Below is a small trained network, with its code and all its weights. Each question gives an input and a class and asks what happens when units are switched off, that is, made to give their printed mean instead of their output.

import numpy as np


def w(rows, s, z=0):
    codes = np.array(rows[::2]) - 128.0
    scale = np.full(codes.shape[1], s)
    scale[-1] = z or s
    return codes * scale


def norm(h):
    return h / np.sqrt((h * h).mean(-1, keepdims=True) + 1e-5)


def f(y):
    return y / 2 * (1 + np.tanh(0.7978845608 * (y + 0.044715 * y**3)))


def log_softmax(a):
    a = a - a.max(-1, keepdims=True)
    return a - np.log(np.exp(a).sum(-1, keepdims=True))


def net(x, mask):
    res = np.array(x, float).reshape(1, 5) / 4 @ E
    u = 0
    for l in range(3):
        y = f(norm(res) @ A[l][:, :-1].T + A[l][:, -1])
        res = res + np.where(mask[u : u + 5], y, B[l][:, -1]) @ B[l][:, :-1]
        u += 5
    return log_softmax(norm(res)[-1] @ U[:, :-1].T + U[:, -1])


A, B = {}, {}
E = w([
[96,145,144,126],'x0',
[178,162,68,39],'x1',
[87,117,127,106],'x2',
[133,127,127,130],'x3',
[79,152,2,137],'x4',
],0.007)
A[0] = w([
[44,52,74,178,10],'L0N0',
[199,47,95,125,201],'L0N1',
[104,150,36,180,164],'L0N2',
[178,221,100,2,115],'L0N3',
[99,109,161,44,83],'L0N4',
],0.0084,0.0013)
B[0] = w([
[190,195,163,206,186],'L0N0',
[80,188,220,142,160],'L0N1',
[80,185,73,218,217],'L0N2',
[155,92,100,15,253],'L0N3',
[254,166,172,184,154],'L0N4',
],0.0075,0.0052)
A[1] = w([
[149,145,105,210,5],'L1N0',
[151,133,247,157,87],'L1N1',
[199,254,98,131,80],'L1N2',
[185,125,178,12,117],'L1N3',
[144,210,24,49,127],'L1N4',
],0.0095,0.0026)
B[1] = w([
[107,163,181,212,157],'L1N0',
[115,28,69,95,229],'L1N1',
[72,93,180,44,178],'L1N2',
[177,226,186,251,248],'L1N3',
[46,45,83,32,255],'L1N4',
],0.011,0.0061)
A[2] = w([
[109,26,68,148,162],'L2N0',
[85,196,158,181,249],'L2N1',
[148,173,173,214,170],'L2N2',
[180,69,126,67,52],'L2N3',
[220,247,201,90,27],'L2N4',
],0.013,0.002)
B[2] = w([
[182,105,177,125,254],'L2N0',
[145,168,112,227,218],'L2N1',
[63,137,80,65,241],'L2N2',
[107,135,143,243,189],'L2N3',
[247,245,154,63,241],'L2N4',
],0.015,0.0068)
U = w([
[170,37,206,206,145],'0',
[33,177,76,247,68],'1',
[195,213,145,68,248],'2',
[49,87,65,20,134],'3',
],0.013,0.0015)

Each question gives the input, the list of numbers given to net, and the class t.
The units are the neurons (one row each of A and B). Each row of codes is followed by its name. A weight is (code - 128) times the scale printed after its matrix; where a second scale follows, it is the last column's (A, B and U).
mask holds one flag per neuron, layer by layer. A switched-off neuron (its flag False) gives its mean, the last column of its row in B, instead of its output. The means were averaged over made-up inputs and are rounded, as every weight is.
A unit's drop is (log p(t) with every unit on - log p(t) with that unit switched off) / (log p(t) with every unit on - log p(t) with every unit switched off).
most important unit: the unit with the biggest drop
k most important neurons: the k neurons with the biggest drops, biggest first
top k neurons in layer l: the k neurons of layer l with the biggest drops, biggest first
drop when u is switched off: that unit's drop, to one decimal
input [-4,1,-7,-2,8], class 3: most important unit => L1N3
input [-1,0,-7,-5,0], class 0: 2 most important neurons => (L0N3, L0N1)
input [8,-4,-6,-8,0], class 0: 4 most important neurons => (L1N3, L0N2, L1N1, L2N4)
input [-5,-4,-5,4,1], class 1: 2 most important neurons => (L1N4, L1N0)
input [-5,0,-2,-5,-3], class 0: top 2 neurons in layer 0 => (L0N3, L0N1)
input [-2,-6,8,-8,0], class 0: 3 most important neurons => (L1N3, L1N1, L0N2)
input [-4,0,4,8,-2], class 0: 2 most important neurons => (L1N1, L0N3)
input [-7,-6,-7,-2,1], class 1: 3 most important neurons => (L1N4, L1N0, L0N3)
input [-6,-2,-8,-6,1], class 1: 2 most important neurons => (L1N4, L0N3)
input [-2,6,2,-2,1], class 3: 2 most important neurons => (L1N4, L2N4)
input [2,0,-8,-8,4], class 1: top 2 neurons in layer 0 => (L0N2, L0N3)
input [2,-1,5,-6,-3], class 0: 2 most important neurons => (L1N1, L0N3)
input [6,-2,7,-1,-4], class 0: 2 most important neurons => (L0N3, L1N1)
input [-8,-2,3,5,-1], class 0: most important unit => L1N1
input [-3,0,4,-2,2], class 1: drop when L0N3 is switched off => 0.3
input [-5,-3,-4,-7,-1], class 0: drop when L0N0 is switched off => 0.0
input [2,-1,1,7,1], class 1: drop when L2N1 is switched off => 0.1
